Below are the code and all the weights of a small trained network. Each question names an input and a class and asks about switching units off, where a switched-off unit gives its printed mean instead of its output.

import numpy as np


def w(rows, s, z=0):
    codes = np.array(rows[::2]) - 128.0
    scale = np.full(codes.shape[1], s)
    scale[-1] = z or s
    return codes * scale


def norm(h):
    return h / np.sqrt((h * h).mean(-1, keepdims=True) + 1e-5)


def f(y):
    return y / 2 * (1 + np.tanh(0.7978845608 * (y + 0.044715 * y**3)))


def log_softmax(a):
    a = a - a.max(-1, keepdims=True)
    return a - np.log(np.exp(a).sum(-1, keepdims=True))


def net(x, mask):
    res = np.array(x, float).reshape(1, 7) / 4 @ E
    u = 0
    for l in range(4):
        y = f(norm(res) @ A[l][:, :-1].T + A[l][:, -1])
        res = res + np.where(mask[u : u + 10], y, B[l][:, -1]) @ B[l][:, :-1]
        u += 10
    return log_softmax(norm(res)[-1] @ U[:, :-1].T + U[:, -1])


A, B = {}, {}
E = w([
[129,129,128,128,130],'x0',
[189,91,225,100,160],'x1',
[164,154,78,32,148],'x2',
[125,129,129,129,129],'x3',
[127,130,128,128,130],'x4',
[131,125,126,128,125],'x5',
[80,7,97,108,163],'x6',
],0.0011)
A[0] = w([
[108,106,135,95,76,119],'L0N1',
[96,164,104,171,136,25],'L0N2',
[12,203,5,148,135,119],'L0N3',
[93,191,130,108,113,71],'L0N4',
[184,156,173,170,137,250],'L0N5',
[198,168,121,136,115,81],'L0N6',
[113,60,51,109,77,222],'L0N7',
[90,95,128,130,118,199],'L0N8',
[68,134,141,118,92,103],'L0N9',
[118,182,204,205,44,116],'L0N10',
],0.0017,0.0012)
B[0] = w([
[161,125,110,128,186,120],'L0N1',
[163,90,50,197,1,67],'L0N2',
[111,83,199,90,70,185],'L0N3',
[203,176,94,130,121,98],'L0N4',
[107,132,232,116,128,254],'L0N5',
[149,125,132,123,115,113],'L0N6',
[96,154,187,156,237,216],'L0N7',
[125,118,188,146,161,185],'L0N8',
[184,99,107,177,128,111],'L0N9',
[169,149,124,162,232,169],'L0N10',
],0.0015,0.00081)
A[1] = w([
[181,149,106,93,65,104],'L1N1',
[60,154,5,158,48,69],'L1N2',
[121,139,26,164,93,1],'L1N3',
[206,105,13,124,115,149],'L1N4',
[98,139,32,149,106,8],'L1N5',
[103,164,9,191,143,114],'L1N6',
[123,138,76,68,91,81],'L1N7',
[130,30,114,144,88,47],'L1N8',
[149,71,115,133,69,42],'L1N9',
[100,197,156,122,67,115],'L1N10',
],0.0027,0.00073)
B[1] = w([
[122,157,79,147,225,111],'L1N1',
[147,134,251,7,21,229],'L1N2',
[148,112,170,60,125,33],'L1N3',
[66,177,178,130,185,69],'L1N4',
[64,189,153,69,113,57],'L1N5',
[68,125,212,78,68,163],'L1N6',
[120,153,175,157,199,105],'L1N7',
[116,133,47,103,115,73],'L1N8',
[138,189,92,86,145,4],'L1N9',
[235,94,101,196,147,218],'L1N10',
],0.0016,0.0004)
A[2] = w([
[104,115,121,222,107,2],'L2N1',
[104,154,165,106,130,72],'L2N2',
[113,156,39,89,135,159],'L2N3',
[103,140,128,125,134,104],'L2N4',
[166,238,146,169,89,43],'L2N5',
[26,22,154,117,156,127],'L2N6',
[150,144,130,156,112,75],'L2N7',
[152,198,12,6,193,202],'L2N8',
[173,85,231,141,230,203],'L2N9',
[185,251,185,173,96,130],'L2N10',
],0.0027,0.00076)
B[2] = w([
[125,132,188,160,169,116],'L2N1',
[129,81,94,153,117,128],'L2N2',
[177,77,203,112,237,122],'L2N3',
[179,93,114,132,137,122],'L2N4',
[155,147,19,109,127,168],'L2N5',
[193,234,10,116,136,208],'L2N6',
[136,93,117,94,156,121],'L2N7',
[99,40,250,247,189,191],'L2N8',
[100,173,99,64,7,250],'L2N9',
[122,99,32,92,161,231],'L2N10',
],0.002,0.0015)
A[3] = w([
[80,38,70,108,167,151],'L3N1',
[110,118,142,232,64,130],'L3N2',
[201,250,130,144,144,192],'L3N3',
[153,152,112,150,107,1],'L3N4',
[37,49,97,102,182,223],'L3N5',
[183,131,184,25,106,157],'L3N6',
[111,34,2,87,153,160],'L3N7',
[175,129,190,95,214,137],'L3N8',
[79,133,74,246,42,126],'L3N9',
[201,60,198,54,30,210],'L3N10',
],0.0024,0.00062)
B[3] = w([
[187,201,90,171,145,161],'L3N1',
[129,108,136,53,226,168],'L3N2',
[146,94,51,171,120,255],'L3N3',
[128,147,129,145,158,106],'L3N4',
[209,138,112,167,96,202],'L3N5',
[52,98,156,143,76,203],'L3N6',
[203,237,104,186,85,190],'L3N7',
[75,57,151,167,161,163],'L3N8',
[131,59,209,89,191,226],'L3N9',
[5,246,74,97,73,228],'L3N10',
],0.0024,0.00085)
U = w([
[253,182,14,196,123,254],'0',
[6,174,163,38,1,69],'1',
[118,6,247,147,243,47],'2',
],0.0068,0.00048)

Each question gives the input, the list of numbers given to net, and the class t.
The units are the neurons (one row each of A and B). Each row of codes is followed by its name. A weight is (code - 128) times the scale printed after its matrix; where a second scale follows, it is the last column's (A, B and U).
mask holds one flag per neuron, layer by layer. A switched-off neuron (its flag False) gives its mean, the last column of its row in B, instead of its output. The means were averaged over made-up inputs and are rounded, as every weight is.
A unit's drop is (log p(t) with every unit on - log p(t) with that unit switched off) / (log p(t) with every unit on - log p(t) with every unit switched off).
The circuit of an input: a set's keep is (log p(t) with only the set's units on - log p(t) with every unit switched off) / (log p(t) with every unit on - log p(t) with every unit switched off). Starting from the 12 units with the biggest drops (on a tie, the unit counted first), units are removed one at a time, each time the one whose removal leaves the highest keep (on an exact tie, the one counted first), for as long as the keep stays at least 0.8.
units of the circuit, in order: the units of the circuit, biggest drop first
top k neurons: the k neurons with the biggest drops, biggest first
top k neurons in layer l: the k neurons of layer l with the biggest drops, biggest first
drop of u: that unit's drop, to one decimal
input [6,5,3,-3,-1,-2,5], class 0: top 4 neurons -> [L1N2 L2N6 L3N7 L1N6]
input [-6,8,6,-4,6,3,-1], class 1: units of the circuit, in order -> [L2N9 L3N10]
input [-5,-2,5,6,-4,0,-3], class 2: units of the circuit, in order -> [L2N8]
input [-8,1,-8,-1,1,3,-6], class 2: units of the circuit, in order -> [L3N9 L3N7 L3N2]
input [-2,7,6,6,5,0,-5], class 1: top 3 neurons -> [L2N9 L2N6 L3N10]
input [-3,4,-3,5,1,6,-3], class 1: top 3 neurons -> [L2N9 L2N6 L2N8]
input [6,7,7,-2,0,-7,8], class 0: top 3 neurons -> [L2N6 L1N2 L3N7]
input [7,8,-8,-4,-2,-4,-4], class 1: top 3 neurons -> [L2N9 L2N8 L3N10]
input [4,7,-1,1,3,2,6], class 1: top 4 neurons -> [L2N9 L2N10 L3N10 L2N5]
input [5,-2,-4,-1,-6,-3,5], class 0: top 3 neurons -> [L2N6 L2N8 L3N7]
input [-1,-6,-7,-5,5,0,-1], class 2: top 2 neurons -> [L3N9 L2N9]
input [6,-3,7,0,-5,3,8], class 0: top 3 neurons in layer 3 -> [L3N7 L3N1 L3N5]
input [8,6,4,7,-4,0,-4], class 1: top 2 neurons -> [L2N9 L2N6]
input [-1,0,7,-3,0,4,8], class 0: top neuron -> [L2N6]
input [-2,-3,7,1,-6,-4,-4], class 2: top 2 neurons -> [L2N8 L2N6]
input [-6,7,1,-8,4,-4,-5], class 1: top 2 neurons -> [L2N6 L2N9]
input [1,5,-5,-6,4,3,4], class 1: top 3 neurons -> [L2N9 L2N8 L2N10]
input [6,-2,-4,-8,-4,1,-3], class 2: top 4 neurons in layer 3 -> [L3N9 L3N10 L3N2 L3N5]
input [-2,6,1,7,-1,4,7], class 0: top 2 neurons -> [L1N2 L2N6]
input [6,-3,-6,-7,-5,-3,2], class 2: units of the circuit, in order -> [L3N9]
input [-6,6,6,2,-4,-2,6], class 0: top 3 neurons in layer 1 -> [L1N2 L1N6 L1N3]
input [-6,-2,-1,-3,7,2,2], class 0: top 3 neurons in layer 2 -> [L2N6 L2N8 L2N9]
input [-7,7,-4,0,4,6,-6], class 1: drop of L3N7 -> 0.5
input [5,0,8,4,1,0,0], class 2: drop of L2N8 -> 0.2
input [6,0,-3,-4,-5,8,0], class 2: drop of L3N9 -> 0.2
input [8,-3,8,-5,6,6,-2], class 2: drop of L2N8 -> 0.7
